Below are the code and all the weights of a small trained network. Each question names an input and a class and asks about switching units off, where a switched-off unit gives its printed mean instead of its output.

import numpy as np


def w(rows, s, z=0):
    codes = np.array(rows[::2]) - 128.0
    scale = np.full(codes.shape[1], s)
    scale[-1] = z or s
    return codes * scale


def norm(h):
    return h / np.sqrt((h * h).mean(-1, keepdims=True) + 1e-5)


def f(y):
    return np.maximum(y, 0)


def log_softmax(a):
    a = a - a.max(-1, keepdims=True)
    return a - np.log(np.exp(a).sum(-1, keepdims=True))


def net(x, mask):
    res = np.array(x, float).reshape(1, 2) / 4 @ E
    u = 0
    for l in range(4):
        y = f(norm(res) @ A[l][:, :-1].T + A[l][:, -1])
        res = res + np.where(mask[u : u + 5], y, B[l][:, -1]) @ B[l][:, :-1]
        u += 5
    return log_softmax(norm(res)[-1] @ U[:, :-1].T + U[:, -1])


A, B = {}, {}
E = w([
[114,6,183,171,44],'x0',
[108,72,111,2,65],'x1',
],0.0086)
A[0] = w([
[131,147,190,165,12,164],'L0N1',
[115,153,88,97,68,77],'L0N2',
[66,129,89,118,47,92],'L0N3',
[157,120,179,137,97,100],'L0N4',
[110,140,92,111,158,4],'L0N5',
],0.011,0.0012)
B[0] = w([
[86,93,103,119,112,253],'L0N1',
[244,176,132,138,209,187],'L0N2',
[210,71,149,104,164,205],'L0N3',
[128,118,154,190,72,187],'L0N4',
[82,107,138,254,129,175],'L0N5',
],0.0091,0.0054)
A[1] = w([
[45,221,38,67,131,204],'L1N1',
[149,117,135,178,179,6],'L1N2',
[69,167,172,231,50,182],'L1N3',
[104,250,171,56,154,229],'L1N4',
[166,1,194,143,61,23],'L1N5',
],0.0072,0.0018)
B[1] = w([
[61,43,75,153,2,183],'L1N1',
[208,134,87,110,217,166],'L1N2',
[180,108,124,107,124,218],'L1N3',
[108,91,89,67,80,200],'L1N4',
[116,182,46,144,183,255],'L1N5',
],0.0077,0.0065)
A[2] = w([
[135,164,193,217,144,220],'L2N1',
[94,213,131,160,143,241],'L2N2',
[113,72,142,10,95,250],'L2N3',
[75,180,123,119,92,78],'L2N4',
[254,113,94,183,113,156],'L2N5',
],0.0092,0.0015)
B[2] = w([
[190,110,168,99,71,181],'L2N1',
[101,82,175,145,34,169],'L2N2',
[197,197,159,231,75,202],'L2N3',
[94,160,109,174,27,141],'L2N4',
[116,213,114,2,130,255],'L2N5',
],0.0098,0.0078)
A[3] = w([
[105,52,108,153,63,235],'L3N1',
[114,122,3,71,122,7],'L3N2',
[156,163,79,43,195,208],'L3N3',
[148,231,199,136,51,92],'L3N4',
[191,228,199,91,49,84],'L3N5',
],0.0068,0.0017)
B[3] = w([
[95,187,9,191,117,199],'L3N1',
[47,166,109,110,82,186],'L3N2',
[15,102,202,53,200,205],'L3N3',
[177,19,207,159,37,215],'L3N4',
[254,154,100,179,185,254],'L3N5',
],0.0069,0.0074)
U = w([
[229,159,129,109,101,252],'0',
[115,145,35,170,53,214],'1',
[77,226,103,43,160,167],'2',
[53,85,152,153,166,4],'3',
[60,1,187,122,216,4],'4',
[90,101,189,203,167,4],'5',
],0.011,0.0034)

Each question gives the input, the list of numbers given to net, and the class t.
The units are the neurons (one row each of A and B). Each row of codes is followed by its name. A weight is (code - 128) times the scale printed after its matrix; where a second scale follows, it is the last column's (A, B and U).
mask holds one flag per neuron, layer by layer. A switched-off neuron (its flag False) gives its mean, the last column of its row in B, instead of its output. The means were averaged over made-up inputs and are rounded, as every weight is.
A unit's drop is (log p(t) with every unit on - log p(t) with that unit switched off) / (log p(t) with every unit on - log p(t) with every unit switched off).
The circuit of an input: a set's keep is (log p(t) with only the set's units on - log p(t) with every unit switched off) / (log p(t) with every unit on - log p(t) with every unit switched off). Starting from the 12 units with the biggest drops (on a tie, the unit counted first), units are removed one at a time, each time the one whose removal leaves the highest keep (on an exact tie, the one counted first), for as long as the keep stays at least 0.8.
circuit, biggest first: the units of the circuit, biggest drop first
most important unit: the unit with the biggest drop
top k neurons: the k neurons with the biggest drops, biggest first
top k neurons in layer l: the k neurons of layer l with the biggest drops, biggest first
drop when u is switched off: that unit's drop, to one decimal
input [-4,-2], class 1: most important unit	L0N3
input [-4,-1], class 1: circuit, biggest first	L0N2, L1N1
input [-2,-2], class 2: top 4 neurons	L2N3, L0N4, L0N3, L0N2
input [0,3], class 2: circuit, biggest first	L3N3, L1N1
input [-1,0], class 2: circuit, biggest first	L2N3, L3N3
input [-3,-2], class 2: top 4 neurons	L2N3, L1N2, L0N5, L0N1
input [-1,-1], class 2: top 2 neurons in layer 1	L1N3, L1N2
input [-2,1], class 2: top 3 neurons	L0N5, L2N3, L1N2
input [-4,1], class 1: top 4 neurons	L0N3, L1N1, L0N4, L2N5
input [3,3], class 2: top 2 neurons in layer 1	L1N5, L1N4
input [-5,-3], class 1: top 2 neurons in layer 2	L2N2, L2N5
input [2,-1], class 2: top 3 neurons in layer 1	L1N3, L1N1, L1N5
input [1,0], class 2: top 3 neurons in layer 1	L1N5, L1N1, L1N4
input [1,-2], class 2: most important unit	L1N3
input [-8,-6], class 1: top 2 neurons in layer 1	L1N1, L1N4
input [-6,-3], class 1: top 3 neurons	L0N3, L1N1, L2N2
input [-8,-3], class 1: top 2 neurons in layer 2	L2N5, L2N2
input [-1,1], class 2: top 2 neurons in layer 2	L2N3, L2N5
input [-7,-2], class 1: drop when L0N3 is switched off	0.1
input [0,-1], class 2: drop when L0N1 is switched off	1.1
input [-6,-1], class 1: top neuron	L2N5
